Below is a small trained network, with its code and all its weights. Each question gives an input and a class and asks what happens when units are switched off, that is, made to give their printed mean instead of their output.

import numpy as np


def w(rows, s, z=0):
    codes = np.array(rows[::2]) - 128.0
    scale = np.full(codes.shape[1], s)
    scale[-1] = z or s
    return codes * scale


def norm(h):
    return h / np.sqrt((h * h).mean(-1, keepdims=True) + 1e-5)


def f(y):
    return np.maximum(y, 0)


def log_softmax(a):
    a = a - a.max(-1, keepdims=True)
    return a - np.log(np.exp(a).sum(-1, keepdims=True))


def net(x, mask):
    res = np.array(x, float).reshape(1, 5) / 4 @ E
    u = 0
    for l in range(4):
        y = f(norm(res) @ A[l][:, :-1].T + A[l][:, -1])
        res = res + np.where(mask[u : u + 6], y, B[l][:, -1]) @ B[l][:, :-1]
        u += 6
    return log_softmax(norm(res)[-1] @ U[:, :-1].T + U[:, -1])


A, B = {}, {}
E = w([
[119,168,191,89,89,45,90,200,6,89,147,150],'x0',
[137,192,165,162,63,167,95,116,149,168,127,184],'x1',
[67,71,87,106,146,163,97,103,72,140,133,201],'x2',
[188,78,124,208,99,200,157,154,83,85,132,118],'x3',
[59,209,89,163,165,183,89,161,90,124,132,61],'x4',
],0.0021)
A[0] = w([
[178,78,175,187,92,214,132,130,65,82,86,102,3],'0.n0',
[145,230,176,159,7,203,110,131,128,243,89,192,13],'0.n1',
[167,68,124,192,122,215,160,114,98,85,110,111,84],'0.n2',
[181,67,158,178,102,209,133,153,53,74,92,102,29],'0.n3',
[192,69,152,111,44,82,150,48,152,104,173,155,35],'0.n4',
[123,128,129,133,124,126,129,129,132,122,152,140,92],'0.n5',
],0.0022,0.0035)
B[0] = w([
[137,135,42,178,81,104,166,162,133,101,210,166,165],'0.n0',
[113,107,194,152,168,117,26,97,187,2,164,163,247],'0.n1',
[113,154,86,131,97,78,131,147,152,119,166,173,254],'0.n2',
[120,142,55,162,88,103,154,147,148,116,201,168,195],'0.n3',
[126,128,155,111,161,184,146,206,138,134,83,188,206],'0.n4',
[158,130,116,123,102,128,95,117,123,136,106,120,128],'0.n5',
],0.0037,0.00097)
A[1] = w([
[51,179,74,141,148,151,70,131,73,103,186,49,84],'1.n0',
[97,140,152,81,183,90,78,127,149,116,95,141,206],'1.n1',
[253,189,189,188,106,60,167,175,179,172,92,22,17],'1.n2',
[99,105,116,151,157,215,198,38,211,167,173,118,7],'1.n3',
[145,67,140,82,89,73,156,91,135,122,164,179,142],'1.n4',
[76,108,136,97,129,94,135,175,77,78,203,184,124],'1.n5',
],0.0026,0.0021)
B[1] = w([
[199,133,226,149,158,178,230,184,195,162,82,199,225],'1.n0',
[160,135,81,231,47,128,164,152,144,99,190,143,253],'1.n1',
[35,132,143,54,30,233,184,15,114,29,168,126,200],'1.n2',
[255,124,104,135,37,107,9,98,109,178,22,65,211],'1.n3',
[101,221,171,190,202,234,146,235,127,148,103,107,226],'1.n4',
[221,143,110,164,75,170,99,48,176,174,44,55,239],'1.n5',
],0.0026,0.0024)
A[2] = w([
[137,39,59,78,231,61,230,177,73,77,116,2,54],'2.n0',
[135,157,210,123,92,98,118,172,29,86,155,91,79],'2.n1',
[179,37,214,47,132,80,190,121,148,167,113,209,6],'2.n2',
[29,188,120,26,170,8,119,96,204,208,151,136,49],'2.n3',
[47,34,61,116,136,196,64,86,22,188,111,249,96],'2.n4',
[67,214,141,51,144,34,101,99,230,234,93,147,119],'2.n5',
],0.0027,0.0022)
B[2] = w([
[84,123,208,176,125,120,10,67,198,114,182,232,207],'2.n0',
[132,77,55,92,147,104,124,54,148,199,93,115,228],'2.n1',
[124,164,165,146,203,195,181,209,140,146,79,132,173],'2.n2',
[180,76,79,229,76,161,146,163,61,59,186,143,195],'2.n3',
[142,191,213,87,76,87,219,94,206,43,164,1,242],'2.n4',
[181,56,106,207,96,186,164,157,65,61,153,126,252],'2.n5',
],0.0037,0.0023)
A[3] = w([
[107,190,127,131,122,145,141,137,155,95,148,84,121],'3.n0',
[33,193,108,155,212,190,102,176,97,151,131,82,70],'3.n1',
[123,55,128,148,204,110,153,116,153,95,143,93,214],'3.n2',
[189,134,113,161,81,155,128,123,199,117,91,165,249],'3.n3',
[155,146,183,86,79,48,96,169,2,137,117,146,140],'3.n4',
[101,165,88,157,121,173,89,105,116,135,160,88,116],'3.n5',
],0.0036,0.0016)
B[3] = w([
[100,51,155,60,127,93,161,106,95,126,122,152,170],'3.n0',
[213,78,192,81,144,100,200,183,158,162,67,229,146],'3.n1',
[141,250,165,145,36,153,70,125,92,170,99,160,166],'3.n2',
[56,133,108,87,202,55,102,156,41,151,135,108,254],'3.n3',
[122,81,36,168,188,205,133,52,252,178,86,72,171],'3.n4',
[194,47,162,106,121,73,155,120,163,131,108,172,161],'3.n5',
],0.0034,0.006)
U = w([
[160,97,38,133,144,137,98,70,158,211,60,65,159],'0',
[160,105,59,209,83,130,173,184,73,88,201,149,158],'1',
[153,128,199,100,180,144,195,218,134,162,71,181,152],'2',
[88,149,178,58,77,124,188,75,140,66,159,62,143],'3',
[101,144,182,167,136,114,1,100,159,109,163,186,145],'4',
[56,143,92,54,183,76,97,174,43,159,163,113,84],'5',
[113,181,82,58,141,155,96,173,123,139,186,122,34],'6',
[108,197,63,32,139,172,80,197,126,143,194,117,1],'7',
],0.0091,0.0052)

Each question gives the input, the list of numbers given to net, and the class t.
The units are the neurons (one row each of A and B). Each row of codes is followed by its name. A weight is (code - 128) times the scale printed after its matrix; where a second scale follows, it is the last column's (A, B and U).
mask holds one flag per neuron, layer by layer. A switched-off neuron (its flag False) gives its mean, the last column of its row in B, instead of its output. The means were averaged over made-up inputs and are rounded, as every weight is.
A unit's drop is (log p(t) with every unit on - log p(t) with that unit switched off) / (log p(t) with every unit on - log p(t) with every unit switched off).
The circuit of an input: a set's keep is (log p(t) with only the set's units on - log p(t) with every unit switched off) / (log p(t) with every unit on - log p(t) with every unit switched off). Starting from the 12 units with the biggest drops (on a tie, the unit counted first), units are removed one at a time, each time the one whose removal leaves the highest keep (on an exact tie, the one counted first), for as long as the keep stays at least 0.8.
units of the circuit, in order: the units of the circuit, biggest drop first
top k neurons: the k neurons with the biggest drops, biggest first
k most important neurons of layer l: the k neurons of layer l with the biggest drops, biggest first
input [-2,6,7,-4,2], class 3: units of the circuit, in order -> (2.n4)
input [5,-1,-3,7,-8], class 2: units of the circuit, in order -> (0.n4 2.n2)
input [-6,-6,-8,-3,7], class 3: units of the circuit, in order -> (1.n2 3.n4)
input [5,3,3,-6,-5], class 1: units of the circuit, in order -> (2.n5 2.n3)
input [-6,-3,-6,-7,6], class 1: top 2 neurons -> (2.n5 2.n3)
input [8,6,-7,7,4], class 0: top 2 neurons -> (3.n4 2.n1)
input [4,-8,-5,-7,-6], class 4: top 2 neurons -> (2.n0 3.n2)
input [7,-8,1,3,-2], class 4: top 2 neurons -> (2.n0 1.n3)
input [-2,-8,-1,-5,-8], class 2: top 3 neurons -> (2.n2 0.n4 1.n4)
input [-3,-5,5,4,-4], class 3: top 3 neurons -> (2.n4 1.n0 1.n1)
input [8,5,6,6,-8], class 0: top 2 neurons -> (3.n4 1.n0)
input [2,6,-2,5,-3], class 4: top 2 neurons -> (0.n1 2.n5)
input [-3,-4,6,0,-6], class 2: top 4 neurons -> (2.n2 1.n2 1.n4 0.n4)
input [3,-7,-5,-6,-3], class 4: units of the circuit, in order -> (2.n0)
input [-5,2,-6,-5,-3], class 3: top 2 neurons -> (1.n2 3.n4)
input [2,-5,2,0,-4], class 4: top 3 neurons -> (2.n0 1.n0 1.n3)
input [-1,-5,1,1,-5], class 2: top 2 neurons -> (0.n4 2.n2)
input [-5,8,-4,6,-4], class 4: top 2 neurons -> (0.n1 2.n5)
input [2,0,-7,2,8], class 2: units of the circuit, in order -> (3.n1 2.n4)
input [8,-1,-8,-8,6], class 0: units of the circuit, in order -> (3.n4 2.n1 3.n3)
input [-2,-2,-2,-1,2], class 5: units of the circuit, in order -> (3.n3 3.n4)
input [4,-6,1,-4,-8], class 2: units of the circuit, in order -> (2.n2)
input [4,-3,-4,-4,-2], class 0: 2 most important neurons of layer 2 -> (2.n4 2.n1)
input [6,7,8,-7,7], class 3: units of the circuit, in order -> (2.n4 3.n3)
input [-6,-5,-7,-3,8], class 2: 2 most important neurons of layer 3 -> (3.n1 3.n4)
input [7,-8,-3,2,-7], class 4: 2 most important neurons of layer 1 -> (1.n0 1.n3)
